Here is a tiny trained network, its code and every weight. The questions are about switching its units off for an input and a class, where a switched-off unit gives its printed mean instead of its output.

import numpy as np


def w(rows, s, z=0):
    codes = np.array(rows[::2]) - 128.0
    scale = np.full(codes.shape[1], s)
    scale[-1] = z or s
    return codes * scale


def f(y):
    return y / 2 * (1 + np.tanh(0.7978845608 * (y + 0.044715 * y**3)))


def log_softmax(a):
    a = a - a.max(-1, keepdims=True)
    return a - np.log(np.exp(a).sum(-1, keepdims=True))


def net(x, mask):
    res = np.array(x, float).reshape(1, 5) / 4 @ E
    y = f(res @ A[0][:, :-1].T + A[0][:, -1])
    res = res + np.where(mask, y, B[0][:, -1]) @ B[0][:, :-1]
    return log_softmax(res[-1] @ U[:, :-1].T + U[:, -1])


A, B = {}, {}
E = w([
[96,132,109,66,163,152,206,98,100,133,124,126],'x0',
[128,123,161,166,83,24,166,166,117,103,127,190],'x1',
[151,150,79,139,161,200,176,186,33,91,128,151],'x2',
[67,159,101,37,65,84,114,118,126,158,133,1],'x3',
[119,178,73,158,172,144,31,236,102,168,97,143],'x4',
],0.0096)
A[0] = w([
[155,120,136,131,104,228,154,77,128,110,130,78,72],'neuron 1',
[141,125,141,159,96,95,104,80,153,123,123,130,53],'neuron 2',
[173,124,134,197,109,184,110,150,115,107,125,178,7],'neuron 3',
[124,139,116,132,104,86,41,212,113,138,125,98,156],'neuron 4',
[131,131,113,108,72,145,135,157,99,122,126,20,2],'neuron 5',
[145,129,136,176,91,71,242,205,75,95,128,214,143],'neuron 6',
[112,135,116,72,118,104,194,110,119,141,118,71,161],'neuron 7',
[126,147,92,134,192,251,74,218,84,137,121,142,100],'neuron 8',
],0.023,0.0045)
B[0] = w([
[139,127,92,209,118,137,196,102,114,108,101,224,177],'neuron 1',
[169,81,191,128,146,151,116,137,152,124,197,148,170],'neuron 2',
[113,89,209,102,120,123,120,117,157,114,182,89,206],'neuron 3',
[139,147,51,248,133,98,121,119,86,106,96,143,200],'neuron 4',
[138,140,147,98,132,145,43,157,130,111,107,34,178],'neuron 5',
[222,129,32,44,142,192,145,109,143,176,113,134,252],'neuron 6',
[70,113,169,90,131,134,196,105,121,87,219,96,198],'neuron 7',
[215,88,130,107,125,166,189,82,166,140,153,202,244],'neuron 8',
],0.015,0.032)
U = w([
[107,176,90,93,141,147,65,157,69,137,131,43,75],'0',
[148,146,77,226,145,110,117,131,77,143,87,201,151],'1',
[28,131,175,113,105,119,166,127,81,97,183,100,53],'2',
[147,74,239,218,112,62,36,187,185,150,152,206,127],'3',
[166,75,131,91,152,219,196,65,149,144,172,173,225],'4',
[126,126,165,135,113,200,96,135,119,112,120,117,15],'5',
[131,164,85,90,164,133,168,166,125,254,40,235,2],'6',
],0.0069,0.0055)

Each question gives the input, the list of numbers given to net, and the class t.
The units are the neurons (one row each of A and B). Each row of codes is followed by its name. A weight is (code - 128) times the scale printed after its matrix; where a second scale follows, it is the last column's (A, B and U).
mask holds one flag per neuron, in row order. A switched-off neuron (its flag False) gives its mean, the last column of its row in B, instead of its output. The means were averaged over made-up inputs and are rounded, as every weight is.
A unit's drop is (log p(t) with every unit on - log p(t) with that unit switched off) / (log p(t) with every unit on - log p(t) with every unit switched off).
The circuit of an input: a set's keep is (log p(t) with only the set's units on - log p(t) with every unit switched off) / (log p(t) with every unit on - log p(t) with every unit switched off). Starting from all 8 units, units are removed one at a time, each time the one whose removal leaves the highest keep (on an exact tie, the one counted first), for as long as the keep stays at least 0.8.
circuit, biggest first: the units of the circuit, biggest drop first
most important unit: the unit with the biggest drop
top k neurons: the k neurons with the biggest drops, biggest first
drop of u: that unit's drop, to one decimal
input [-7,-8,-8,-7,-3], class 3: top 2 neurons : [neuron 6; neuron 8]
input [-5,-6,-6,7,-1], class 0: circuit, biggest first : [neuron 5; neuron 8]
input [-8,5,-7,6,-6], class 3: circuit, biggest first : [neuron 6]
input [-4,1,-4,8,-8], class 2: top 3 neurons : [neuron 6; neuron 8; neuron 7]
input [-7,-3,-3,0,-3], class 3: circuit, biggest first : [neuron 6; neuron 8]
input [1,-4,1,3,-6], class 2: top 3 neurons : [neuron 6; neuron 8; neuron 7]
input [6,3,1,4,-4], class 2: circuit, biggest first : [neuron 8; neuron 7]
input [1,-6,-1,5,-8], class 2: top 3 neurons : [neuron 6; neuron 8; neuron 7]
input [1,-4,2,8,3], class 0: top 2 neurons : [neuron 5; neuron 6]
input [-5,-4,0,7,3], class 0: top 2 neurons : [neuron 5; neuron 1]
input [-7,-7,-3,-3,-3], class 3: top 3 neurons : [neuron 6; neuron 8; neuron 7]
input [4,7,-1,7,-4], class 2: circuit, biggest first : [neuron 8; neuron 7]
input [0,-2,-6,4,-1], class 2: top 2 neurons : [neuron 6; neuron 8]
input [-4,1,-3,-3,6], class 1: most important unit : neuron 4
input [-7,-4,-7,-1,4], class 1: top 2 neurons : [neuron 4; neuron 3]
input [-4,5,-6,-5,8], class 1: top 2 neurons : [neuron 4; neuron 7]
input [-7,6,-3,4,1], class 1: drop of neuron 1 : 0.0
input [6,-8,-8,5,-6], class 2: drop of neuron 7 : 0.2
input [0,-6,-6,5,8], class 1: drop of neuron 4 : 0.4
input [0,-3,0,8,3], class 0: circuit, biggest first : [neuron 5]
